Below are the code and all the weights of a small trained network. Each question names an input and a target symbol and asks about switching units off, where a switched-off unit gives its printed mean instead of its output.

import numpy as np


def w(rows, s, z=0):
    codes = np.array(rows[::2]) - 128.0
    scale = np.full(codes.shape[1], s)
    scale[-1] = z or s
    return codes * scale


def f(y):
    return np.maximum(y, 0)


def softmax(a):
    e = np.exp(a - a.max(-1, keepdims=True))
    return e / e.sum(-1, keepdims=True)


def log_softmax(a):
    a = a - a.max(-1, keepdims=True)
    return a - np.log(np.exp(a).sum(-1, keepdims=True))


def net(x, mask):
    ids = ['αβγδεζηλμπστφ'.index(c) for c in x.split()]
    T = len(ids)
    res = E[ids] + P[:T]
    u = 0
    for l in range(3):
        q, k, v = (res @ M[l].T for M in (Q, K, V))
        z = softmax(np.where(np.tri(T) > 0, q @ k.T / 3**0.5, -1e9)) @ v
        res = res + np.where(mask[u], z, O[l][:, -1]) @ O[l][:, :-1]
        u += 1
        y = f(res @ A[l][:, :-1].T + A[l][:, -1])
        res = res + np.where(mask[u : u + 4], y, B[l][:, -1]) @ B[l][:, :-1]
        u += 4
    return log_softmax(res[-1] @ U[:, :-1].T + U[:, -1])


Q, K, V, O, A, B = {}, {}, {}, {}, {}, {}
E = w([
[142,122,117],'α',
[118,189,140],'β',
[134,213,173],'γ',
[191,136,152],'δ',
[117,196,138],'ε',
[34,115,191],'ζ',
[220,93,85],'η',
[43,239,7],'λ',
[206,56,215],'μ',
[113,182,129],'π',
[86,109,77],'σ',
[136,119,92],'τ',
[209,185,44],'φ',
],0.013)
P = w([
[45,125,250],'0',
[87,156,181],'1',
[160,166,175],'2',
[167,189,134],'3',
[175,179,112],'4',
[230,198,115],'5',
[190,170,72],'6',
[211,173,91],'7',
[243,167,75],'8',
[202,170,87],'9',
[173,156,151],'10',
],0.002)
Q[0] = w([
[13,152,181],'0.h1',
[1,236,134],'0.h1',
[76,149,29],'0.h1',
],0.0066)
K[0] = w([
[33,212,191],'0.h1',
[1,216,52],'0.h1',
[179,231,82],'0.h1',
],0.0081)
V[0] = w([
[219,169,217],'0.h1',
[98,255,72],'0.h1',
[34,116,178],'0.h1',
],0.0074)
O[0] = w([
[202,140,205,121],'0.h1',
[118,245,133,252],'0.h1',
[45,123,253,81],'0.h1',
],0.0056,0.0043)
A[0] = w([
[241,3,201,253],'0.n1',
[38,68,175,133],'0.n2',
[130,139,153,196],'0.n3',
[161,125,64,110],'0.n4',
],0.0069,0.0029)
B[0] = w([
[2,63,110,254],'0.n1',
[22,127,15,149],'0.n2',
[68,155,89,168],'0.n3',
[171,114,91,185],'0.n4',
],0.0048,0.0049)
Q[1] = w([
[224,255,67],'1.h1',
[245,156,124],'1.h1',
[120,142,40],'1.h1',
],0.009)
K[1] = w([
[223,136,11],'1.h1',
[152,191,60],'1.h1',
[233,99,121],'1.h1',
],0.012)
V[1] = w([
[24,31,233],'1.h1',
[154,76,80],'1.h1',
[254,45,17],'1.h1',
],0.005)
O[1] = w([
[74,159,145,2],'1.h1',
[174,148,131,159],'1.h1',
[254,113,138,222],'1.h1',
],0.0082,0.0046)
A[1] = w([
[143,67,140,129],'1.n1',
[81,138,137,226],'1.n2',
[152,254,209,200],'1.n3',
[146,139,50,3],'1.n4',
],0.01,0.0015)
B[1] = w([
[46,150,8,177],'1.n1',
[90,193,200,201],'1.n2',
[78,2,20,255],'1.n3',
[158,112,227,238],'1.n4',
],0.0044,0.0062)
Q[2] = w([
[54,245,140],'2.h1',
[143,171,63],'2.h1',
[176,117,160],'2.h1',
],0.013)
K[2] = w([
[52,133,191],'2.h1',
[101,1,124],'2.h1',
[200,80,88],'2.h1',
],0.0059)
V[2] = w([
[128,91,33],'2.h1',
[177,254,178],'2.h1',
[164,3,200],'2.h1',
],0.0061)
O[2] = w([
[168,107,2,255],'2.h1',
[203,182,217,89],'2.h1',
[67,69,199,45],'2.h1',
],0.0086,0.0024)
A[2] = w([
[239,132,176,4],'2.n1',
[204,253,199,227],'2.n2',
[155,94,68,187],'2.n3',
[117,131,137,246],'2.n4',
],0.0052,0.003)
B[2] = w([
[2,75,157,196],'2.n1',
[141,152,179,209],'2.n2',
[174,154,177,254],'2.n3',
[172,124,136,178],'2.n4',
],0.0093,0.0055)
U = w([
[146,126,145,19],'α',
[203,145,254,186],'β',
[145,149,135,23],'γ',
[154,139,124,1],'δ',
[138,202,196,228],'ε',
[142,143,142,50],'ζ',
[199,228,71,123],'η',
[140,153,105,58],'λ',
[102,80,90,133],'μ',
[138,111,117,61],'π',
[140,141,123,124],'σ',
[173,53,66,211],'τ',
[165,116,211,186],'φ',
],0.0085,0.0043)

Each question gives the input, a string of symbols that net reads in full, and the target symbol t.
The units are the heads (3 rows each of Q, K, V and O) and the neurons (one row each of A and B). Each row of codes is followed by its name. A weight is (code - 128) times the scale printed after its matrix; where a second scale follows, it is the last column's (O, A, B and U).
mask holds one flag per unit, layer by layer, with each layer's heads first. A switched-off unit (its flag False) gives its mean, the last column of its rows in O or B, instead of its output. The means were averaged over made-up inputs and are rounded, as every weight is.
A unit's drop is (log p(t) with every unit on - log p(t) with that unit switched off) / (log p(t) with every unit on - log p(t) with every unit switched off).
The circuit of an input: a set's keep is (log p(t) with only the set's units on - log p(t) with every unit switched off) / (log p(t) with every unit on - log p(t) with every unit switched off). Starting from the 12 units with the biggest drops (on a tie, the unit counted first), units are removed one at a time, each time the one whose removal leaves the highest keep (on an exact tie, the one counted first), for as long as the keep stays at least 0.8.
units of the circuit, in order: the units of the circuit, biggest drop first
unit that matters most: the unit with the biggest drop
top k neurons: the k neurons with the biggest drops, biggest first
k most important neurons of layer l: the k neurons of layer l with the biggest drops, biggest first
input η η α φ α γ φ, target β: most important neuron of layer 0 -> 0.n1
input σ σ ε ε γ λ η π, target τ: 2 most important neurons of layer 0 -> 0.n4, 0.n1
input λ α λ, target η: units of the circuit, in order -> 2.h1, 0.h1
input δ ε φ τ δ, target β: units of the circuit, in order -> 1.n3, 2.h1, 1.h1, 0.h1
input τ σ β φ δ, target β: top 4 neurons -> 1.n3, 2.n2, 1.n4, 0.n4
input γ λ σ α, target η: units of the circuit, in order -> 2.h1, 1.h1, 0.h1, 2.n1
input η η μ, target μ: units of the circuit, in order -> 0.n1, 0.h1, 2.h1
input π λ δ ε, target η: units of the circuit, in order -> 2.h1, 0.h1, 1.h1
input ε ε γ ζ, target ε: units of the circuit, in order -> 1.h1, 1.n2, 0.h1
input α φ β ε β λ φ σ, target β: top 3 neurons -> 0.n1, 1.n3, 1.n4
input β λ η φ β π, target β: top 2 neurons -> 0.n1, 1.n4
input σ ζ α, target ε: units of the circuit, in order -> 1.h1, 1.n2, 0.h1, 2.h1
input σ λ ε, target η: units of the circuit, in order -> 2.h1, 0.h1, 2.n1
input α τ λ φ δ φ φ σ γ, target β: unit that matters most -> 1.h1
input η β η ζ ε α η δ, target τ: units of the circuit, in order -> 0.h1, 2.h1
input φ φ φ δ σ, target β: top 2 neurons -> 1.n3, 1.n4
input β σ λ α, target η: top 4 neurons -> 2.n1, 1.n4, 0.n1, 1.n3
input ζ π φ ε τ, target β: 2 most important neurons of layer 1 -> 1.n3, 1.n4
input σ δ η λ β α φ π η η β, target τ: top 2 neurons -> 1.n2, 0.n1
input φ π τ λ φ β, target β: 2 most important neurons of layer 0 -> 0.n1, 0.n4
input λ φ φ α, target β: unit that matters most -> 1.h1
input δ φ ε, target β: top 2 neurons -> 0.n1, 2.n2
input μ γ β, target μ: 2 most important neurons of layer 1 -> 1.n3, 1.n4
input γ λ τ γ ζ ε σ λ τ, target η: top 3 neurons -> 2.n1, 1.n3, 1.n4
input δ δ ε β λ η η γ σ ε, target τ: top 2 neurons -> 1.n3, 1.n2
input ζ π ζ η α φ σ δ π φ ε, target β: 3 most important neurons of layer 1 -> 1.n3, 1.n4, 1.n1
